Below is a small trained network, with its code and all its weights. Each question gives an input and a target symbol and asks what happens when units are switched off, that is, made to give their printed mean instead of their output.

import numpy as np


def w(rows, s, z=0):
    codes = np.array(rows[::2]) - 128.0
    scale = np.full(codes.shape[1], s)
    scale[-1] = z or s
    return codes * scale


def f(y):
    return np.maximum(y, 0)


def softmax(a):
    e = np.exp(a - a.max(-1, keepdims=True))
    return e / e.sum(-1, keepdims=True)


def log_softmax(a):
    a = a - a.max(-1, keepdims=True)
    return a - np.log(np.exp(a).sum(-1, keepdims=True))


def net(x, mask):
    ids = ['ΔΛΨαβγεζθμξσω'.index(c) for c in x.split()]
    T = len(ids)
    res = E[ids] + P[:T]
    u = 0
    for l in range(2):
        q, k, v = (res @ M[l].T for M in (Q, K, V))
        z = softmax(np.where(np.tri(T) > 0, q @ k.T / 2**0.5, -1e9)) @ v
        res = res + np.where(mask[u], z, O[l][:, -1]) @ O[l][:, :-1]
        u += 1
        y = f(res @ A[l][:, :-1].T + A[l][:, -1])
        res = res + np.where(mask[u : u + 16], y, B[l][:, -1]) @ B[l][:, :-1]
        u += 16
    return log_softmax(res[-1] @ U[:, :-1].T + U[:, -1])


Q, K, V, O, A, B = {}, {}, {}, {}, {}, {}
E = w([
[92,95,89,80,111],'Δ',
[104,169,146,48,186],'Λ',
[86,126,97,74,137],'Ψ',
[125,146,114,97,132],'α',
[59,143,123,25,135],'β',
[133,176,133,101,161],'γ',
[99,154,113,102,112],'ε',
[134,174,125,104,159],'ζ',
[82,152,132,74,119],'θ',
[146,93,1,151,133],'μ',
[113,104,39,192,14],'ξ',
[155,24,145,114,86],'σ',
[151,128,125,92,147],'ω',
],0.008)
P = w([
[168,173,161,128,112],'0',
[98,24,91,125,105],'1',
[74,92,117,164,181],'2',
[177,120,71,66,126],'3',
[76,46,141,99,4],'4',
[76,127,99,160,170],'5',
[213,123,71,45,129],'6',
[71,30,170,57,37],'7',
[72,145,78,169,166],'8',
[249,132,82,27,132],'9',
[59,3,206,13,78],'10',
[74,157,44,173,187],'11',
],0.012)
Q[0] = w([
[82,106,93,28,96],'0.h1',
[9,114,168,120,98],'0.h1',
],0.014)
K[0] = w([
[252,172,143,80,80],'0.h1',
[146,120,64,73,116],'0.h1',
],0.016)
V[0] = w([
[210,220,129,189,230],'0.h1',
[169,88,115,255,42],'0.h1',
],0.009)
O[0] = w([
[163,213,143,144,26,107],'0.h1',
[59,168,110,6,100,2],'0.h1',
],0.011,0.0052)
A[0] = w([
[127,105,97,46,33,228],'0.n1',
[70,121,64,153,84,47],'0.n2',
[107,83,211,156,180,107],'0.n3',
[121,38,66,146,161,142],'0.n4',
[63,147,87,200,189,116],'0.n5',
[135,86,214,141,166,206],'0.n6',
[39,133,131,106,117,105],'0.n7',
[98,112,96,88,147,143],'0.n8',
[167,222,227,160,144,86],'0.n9',
[109,159,56,198,211,112],'0.n10',
[130,226,92,66,172,121],'0.n11',
[198,137,135,135,130,253],'0.n12',
[88,254,124,120,46,119],'0.n13',
[57,44,131,127,142,30],'0.n14',
[19,142,113,124,174,91],'0.n15',
[193,75,233,62,71,96],'0.n16',
],0.0081,0.0042)
B[0] = w([
[168,131,136,46,181,212],'0.n1',
[91,101,193,118,142,142],'0.n2',
[118,149,68,189,150,195],'0.n3',
[107,233,163,156,173,254],'0.n4',
[37,122,128,99,55,203],'0.n5',
[122,122,70,187,123,224],'0.n6',
[115,101,192,184,171,152],'0.n7',
[162,100,169,150,100,175],'0.n8',
[161,122,225,131,62,150],'0.n9',
[84,139,107,62,69,209],'0.n10',
[42,159,120,141,66,154],'0.n11',
[125,88,71,171,177,224],'0.n12',
[164,245,123,159,163,140],'0.n13',
[91,169,174,139,254,190],'0.n14',
[109,97,114,197,74,182],'0.n15',
[64,93,34,93,92,203],'0.n16',
],0.0075,0.0068)
Q[1] = w([
[219,166,53,50,186],'1.h1',
[255,145,94,141,137],'1.h1',
],0.0069)
K[1] = w([
[180,254,202,101,70],'1.h1',
[140,228,254,178,113],'1.h1',
],0.0059)
V[1] = w([
[151,113,254,147,100],'1.h1',
[165,14,77,98,155],'1.h1',
],0.0072)
O[1] = w([
[28,49,78,200,188,7],'1.h1',
[173,156,254,174,149,157],'1.h1',
],0.0096,0.002)
A[1] = w([
[111,46,148,63,53,168],'1.n1',
[168,91,112,184,184,110],'1.n2',
[138,145,162,2,92,48],'1.n3',
[127,74,71,80,112,75],'1.n4',
[56,92,78,179,176,1],'1.n5',
[73,117,158,157,141,33],'1.n6',
[160,170,213,170,203,83],'1.n7',
[142,194,93,159,76,182],'1.n8',
[76,167,113,117,170,75],'1.n9',
[211,147,198,51,140,126],'1.n10',
[251,155,110,78,145,151],'1.n11',
[62,132,79,204,116,65],'1.n12',
[123,104,182,163,212,120],'1.n13',
[183,151,136,7,48,41],'1.n14',
[119,132,116,165,45,165],'1.n15',
[221,129,225,103,212,151],'1.n16',
],0.0082,0.0063)
B[1] = w([
[129,234,36,83,105,171],'1.n1',
[38,99,135,174,121,212],'1.n2',
[63,149,30,219,124,173],'1.n3',
[143,184,204,176,144,190],'1.n4',
[198,137,182,144,63,222],'1.n5',
[105,123,119,108,18,158],'1.n6',
[228,175,137,139,102,190],'1.n7',
[156,85,118,103,179,207],'1.n8',
[147,90,104,95,99,180],'1.n9',
[124,64,175,74,22,186],'1.n10',
[119,141,222,113,150,187],'1.n11',
[156,92,190,64,102,255],'1.n12',
[179,212,101,124,125,206],'1.n13',
[90,158,188,254,95,173],'1.n14',
[143,69,63,90,143,193],'1.n15',
[77,51,95,95,179,204],'1.n16',
],0.0082,0.0062)
U = w([
[217,202,193,175,113,191],'Δ',
[111,131,117,126,185,147],'Λ',
[199,135,98,95,58,2],'Ψ',
[62,113,103,78,173,126],'α',
[78,175,114,168,172,142],'β',
[96,140,137,147,201,204],'γ',
[126,70,124,190,115,141],'ε',
[129,144,104,101,158,199],'ζ',
[97,140,144,150,254,172],'θ',
[195,97,190,67,164,124],'μ',
[180,135,94,87,81,89],'ξ',
[66,108,172,108,60,9],'σ',
[146,138,113,105,135,97],'ω',
],0.0099,0.0029)

Each question gives the input, a string of symbols that net reads in full, and the target symbol t.
The units are the heads (2 rows each of Q, K, V and O) and the neurons (one row each of A and B). Each row of codes is followed by its name. A weight is (code - 128) times the scale printed after its matrix; where a second scale follows, it is the last column's (O, A, B and U).
mask holds one flag per unit, layer by layer, with each layer's heads first. A switched-off unit (its flag False) gives its mean, the last column of its rows in O or B, instead of its output. The means were averaged over made-up inputs and are rounded, as every weight is.
A unit's drop is (log p(t) with every unit on - log p(t) with that unit switched off) / (log p(t) with every unit on - log p(t) with every unit switched off).
The circuit of an input: a set's keep is (log p(t) with only the set's units on - log p(t) with every unit switched off) / (log p(t) with every unit on - log p(t) with every unit switched off). Starting from the 12 units with the biggest drops (on a tie, the unit counted first), units are removed one at a time, each time the one whose removal leaves the highest keep (on an exact tie, the one counted first), for as long as the keep stays at least 0.8.
circuit, biggest first: the units of the circuit, biggest drop first
top k neurons: the k neurons with the biggest drops, biggest first
k most important neurons of layer l: the k neurons of layer l with the biggest drops, biggest first
input Λ Λ Λ σ σ Ψ, target Δ: circuit, biggest first	[0.n16, 1.h1, 1.n7]
input Λ σ ξ Δ ξ Λ ω, target ε: circuit, biggest first	[0.h1, 1.h1, 0.n9, 1.n5]
input Δ σ ξ ξ Λ γ Λ Λ Λ Λ, target μ: circuit, biggest first	[1.h1, 1.n11, 1.n16]
input σ ξ Δ ξ ω ξ μ, target σ: top 3 neurons	[1.n10, 0.n1, 1.n14]
input ε γ Δ σ σ, target μ: circuit, biggest first	[1.h1, 0.n1, 0.h1]
input ξ Λ Λ Δ μ Λ Ψ σ Λ ε Λ σ, target Δ: circuit, biggest first	[1.h1, 1.n7, 0.h1, 0.n4]
input Λ ε γ Λ γ ξ ζ σ Λ σ Ψ Λ, target Δ: 3 most important neurons of layer 0	[0.n16, 0.n12, 0.n4]
input Λ α σ ζ, target ε: circuit, biggest first	[0.h1, 1.h1, 0.n9, 1.n5]
input θ σ Λ, target Δ: circuit, biggest first	[1.h1, 1.n7]
input σ σ Λ Λ, target σ: most important neuron of layer 1	[1.n10]
input Λ Λ Λ σ ε Δ, target Δ: circuit, biggest first	[0.n16, 1.h1, 0.n12, 1.n7]
input Λ σ γ, target Δ: circuit, biggest first	[1.h1, 1.n7]
input Δ σ Λ σ, target μ: circuit, biggest first	[1.h1, 0.h1, 1.n11, 0.n1]
input Λ σ Λ Λ γ Δ Λ Λ σ ξ Λ, target α: 2 most important neurons of layer 0	[0.n16, 0.n1]
input ε ζ Λ γ σ Δ, target Δ: 2 most important neurons of layer 1	[1.n16, 1.n7]
input Δ Δ μ Λ Λ Λ ε, target μ: 2 most important neurons of layer 1	[1.n11, 1.n10]
input ξ Λ Δ, target σ: circuit, biggest first	[0.h1, 0.n15, 1.n6, 1.n5]
input ξ μ Λ ξ σ Δ Λ σ, target ε: circuit, biggest first	[0.h1, 0.n6]
input γ σ ξ ξ Λ Λ, target σ: top 2 neurons	[0.n15, 0.n5]
input μ ζ Δ Λ Λ γ σ Λ ζ, target Δ: circuit, biggest first	[1.h1]
input σ β Λ Λ Λ σ, target Δ: 4 most important neurons of layer 1	[1.n7, 1.n5, 1.n13, 1.n16]
input ξ θ σ ε Δ γ Λ Δ ζ, target σ: top neuron	[0.n5]
input ξ Λ Λ ω, target β: 2 most important neurons of layer 0	[0.n13, 0.n11]
input Λ ξ Λ Δ Ψ σ ξ, target ε: top 2 neurons	[0.n9, 1.n2]
input ξ σ Λ μ σ Λ Δ, target β: top 3 neurons	[1.n3, 1.n14, 0.n13]
